Below are the code and all the weights of a small trained network. Each question names an input and a class and asks about switching units off, where a switched-off unit gives its printed mean instead of its output.

import numpy as np


def w(rows, s, z=0):
    codes = np.array(rows[::2]) - 128.0
    scale = np.full(codes.shape[1], s)
    scale[-1] = z or s
    return codes * scale


def norm(h):
    return h / np.sqrt((h * h).mean(-1, keepdims=True) + 1e-5)


def f(y):
    return np.maximum(y, 0)


def log_softmax(a):
    a = a - a.max(-1, keepdims=True)
    return a - np.log(np.exp(a).sum(-1, keepdims=True))


def net(x, mask):
    res = np.array(x, float).reshape(1, 5) / 4 @ E
    u = 0
    for l in range(2):
        y = f(norm(res) @ A[l][:, :-1].T + A[l][:, -1])
        res = res + np.where(mask[u : u + 14], y, B[l][:, -1]) @ B[l][:, :-1]
        u += 14
    return log_softmax(norm(res)[-1] @ U[:, :-1].T + U[:, -1])


A, B = {}, {}
E = w([
[20,114,32,75,102,184,217,57,97],'x0',
[35,150,253,105,179,130,122,118,60],'x1',
[91,188,130,153,149,237,35,22,207],'x2',
[177,200,130,12,153,92,135,92,139],'x3',
[106,72,116,75,90,96,31,101,111],'x4',
],0.0032)
A[0] = w([
[146,136,152,123,167,195,84,139,137,114],'L0N1',
[159,102,131,137,149,77,149,118,60,1],'L0N2',
[59,98,138,158,161,136,116,185,136,80],'L0N3',
[126,90,97,219,103,128,110,141,93,12],'L0N4',
[173,125,164,163,145,110,54,127,153,64],'L0N5',
[123,124,151,200,63,182,112,97,120,106],'L0N6',
[107,154,126,136,142,97,161,182,140,154],'L0N7',
[137,196,132,182,187,184,174,151,136,50],'L0N8',
[124,169,79,147,97,87,91,172,186,53],'L0N9',
[183,216,121,47,184,97,116,115,126,37],'L0N10',
[54,198,208,126,180,103,101,103,122,92],'L0N11',
[197,161,92,162,77,176,100,88,133,105],'L0N12',
[117,68,111,82,109,135,2,120,84,34],'L0N13',
[150,73,124,196,176,161,110,149,107,62],'L0N14',
],0.0073,0.0029)
B[0] = w([
[122,141,103,101,160,143,80,162,129,206],'L0N1',
[102,128,100,131,172,181,138,237,128,173],'L0N2',
[159,129,187,71,82,171,161,120,136,198],'L0N3',
[148,145,171,116,62,156,191,117,169,218],'L0N4',
[144,199,129,191,151,122,112,152,78,232],'L0N5',
[137,151,134,106,99,176,156,137,179,233],'L0N6',
[94,77,116,144,104,92,18,123,139,199],'L0N7',
[93,106,160,165,180,15,160,63,175,210],'L0N8',
[138,81,110,117,125,143,131,112,66,182],'L0N9',
[159,138,205,118,44,182,175,121,191,227],'L0N10',
[130,2,126,136,140,158,100,113,72,253],'L0N11',
[136,30,124,116,170,145,101,119,84,238],'L0N12',
[110,129,170,188,168,50,214,87,205,241],'L0N13',
[164,149,171,84,80,127,124,125,156,208],'L0N14',
],0.0061,0.0037)
A[1] = w([
[120,150,133,146,180,32,163,98,177,117],'L1N1',
[143,98,91,117,103,102,137,227,114,140],'L1N2',
[166,207,182,1,82,135,128,61,131,102],'L1N3',
[127,126,139,181,146,155,26,39,186,111],'L1N4',
[138,131,68,151,145,177,74,85,205,127],'L1N5',
[226,123,70,130,102,117,132,112,169,128],'L1N6',
[132,143,179,122,82,169,142,137,150,2],'L1N7',
[90,120,121,111,127,99,133,57,128,125],'L1N8',
[100,108,129,134,96,29,131,163,159,90],'L1N9',
[159,179,174,168,145,134,85,180,74,90],'L1N10',
[181,118,45,159,126,122,147,123,136,85],'L1N11',
[97,122,122,123,198,196,114,131,139,36],'L1N12',
[21,147,36,112,104,184,153,112,115,35],'L1N13',
[116,134,139,117,124,161,204,109,82,214],'L1N14',
],0.0074,0.0019)
B[1] = w([
[25,120,116,158,105,79,127,114,179,176],'L1N1',
[110,199,97,92,186,223,173,116,91,207],'L1N2',
[144,116,131,174,75,160,159,162,142,188],'L1N3',
[103,171,88,93,136,113,222,183,132,253],'L1N4',
[99,150,156,76,144,149,153,157,57,208],'L1N5',
[74,81,189,148,116,115,92,95,102,210],'L1N6',
[135,112,76,86,82,154,132,113,132,182],'L1N7',
[131,151,113,199,142,104,111,169,139,180],'L1N8',
[94,185,101,83,182,138,190,116,170,191],'L1N9',
[168,144,6,139,76,99,73,57,135,187],'L1N10',
[67,75,212,120,177,126,44,115,115,172],'L1N11',
[153,131,73,52,117,125,125,163,75,165],'L1N12',
[254,171,143,165,130,27,69,147,150,184],'L1N13',
[171,146,112,158,102,142,36,113,151,197],'L1N14',
],0.0064,0.0056)
U = w([
[112,206,69,39,186,190,190,198,72,169],'0',
[168,114,190,114,3,197,171,125,193,171],'1',
[41,119,151,156,175,38,169,91,208,168],'2',
[223,179,63,177,114,63,21,119,113,93],'3',
[102,3,172,94,175,174,61,90,40,4],'4',
],0.014,0.0014)

Each question gives the input, the list of numbers given to net, and the class t.
The units are the neurons (one row each of A and B). Each row of codes is followed by its name. A weight is (code - 128) times the scale printed after its matrix; where a second scale follows, it is the last column's (A, B and U).
mask holds one flag per neuron, layer by layer. A switched-off neuron (its flag False) gives its mean, the last column of its row in B, instead of its output. The means were averaged over made-up inputs and are rounded, as every weight is.
A unit's drop is (log p(t) with every unit on - log p(t) with that unit switched off) / (log p(t) with every unit on - log p(t) with every unit switched off).
The circuit of an input: a set's keep is (log p(t) with only the set's units on - log p(t) with every unit switched off) / (log p(t) with every unit on - log p(t) with every unit switched off). Starting from the 12 units with the biggest drops (on a tie, the unit counted first), units are removed one at a time, each time the one whose removal leaves the highest keep (on an exact tie, the one counted first), for as long as the keep stays at least 0.8.
units of the circuit, in order: the units of the circuit, biggest drop first
unit that matters most: the unit with the biggest drop
k most important neurons: the k neurons with the biggest drops, biggest first
top k neurons in layer l: the k neurons of layer l with the biggest drops, biggest first
input [7,3,1,7,5], class 1: 2 most important neurons -> (L0N10; L1N3)
input [-2,-8,-3,1,-6], class 4: unit that matters most -> L0N13
input [2,1,6,8,8], class 1: top 2 neurons in layer 1 -> (L1N3; L1N9)
input [7,-7,-3,-5,7], class 2: top 4 neurons in layer 1 -> (L1N11; L1N10; L1N9; L1N6)
input [6,2,8,2,5], class 0: top 2 neurons in layer 1 -> (L1N4; L1N5)
input [1,-8,4,2,8], class 2: top 2 neurons in layer 0 -> (L0N13; L0N11)
input [8,-2,7,5,-5], class 3: top 3 neurons in layer 1 -> (L1N13; L1N14; L1N2)
input [-7,6,-4,7,5], class 1: top 2 neurons in layer 1 -> (L1N13; L1N3)
input [7,7,1,-2,-5], class 3: 2 most important neurons -> (L1N13; L1N14)
input [1,6,-4,3,1], class 4: 2 most important neurons -> (L0N11; L1N4)
input [3,8,8,-5,8], class 0: 2 most important neurons -> (L1N4; L1N12)
input [8,-8,-1,2,6], class 3: 2 most important neurons -> (L1N13; L0N11)
input [8,5,-7,8,4], class 1: top 3 neurons in layer 1 -> (L1N3; L1N4; L1N14)
input [-2,0,-8,-7,2], class 0: unit that matters most -> L1N2
input [-6,2,6,-3,0], class 0: 2 most important neurons -> (L1N4; L0N6)
input [6,7,-3,7,3], class 1: top 2 neurons in layer 0 -> (L0N10; L0N12)
input [4,-2,2,-5,7], class 2: 2 most important neurons -> (L0N13; L0N10)
input [7,-3,-5,-6,-5], class 3: 2 most important neurons -> (L1N13; L0N10)
input [-3,-8,-4,-7,5], class 4: top 4 neurons in layer 1 -> (L1N11; L1N6; L1N4; L1N3)
input [-5,7,1,-7,5], class 1: unit that matters most -> L0N3
input [8,-1,-7,4,-1], class 3: top 4 neurons in layer 1 -> (L1N13; L1N14; L1N4; L1N5)
input [3,-1,-1,6,7], class 2: 2 most important neurons -> (L0N13; L1N1)
input [-1,-7,-5,-2,-6], class 4: top 3 neurons in layer 1 -> (L1N11; L1N6; L1N4)
input [8,-2,-6,3,0], class 3: units of the circuit, in order -> (L1N13; L1N14)
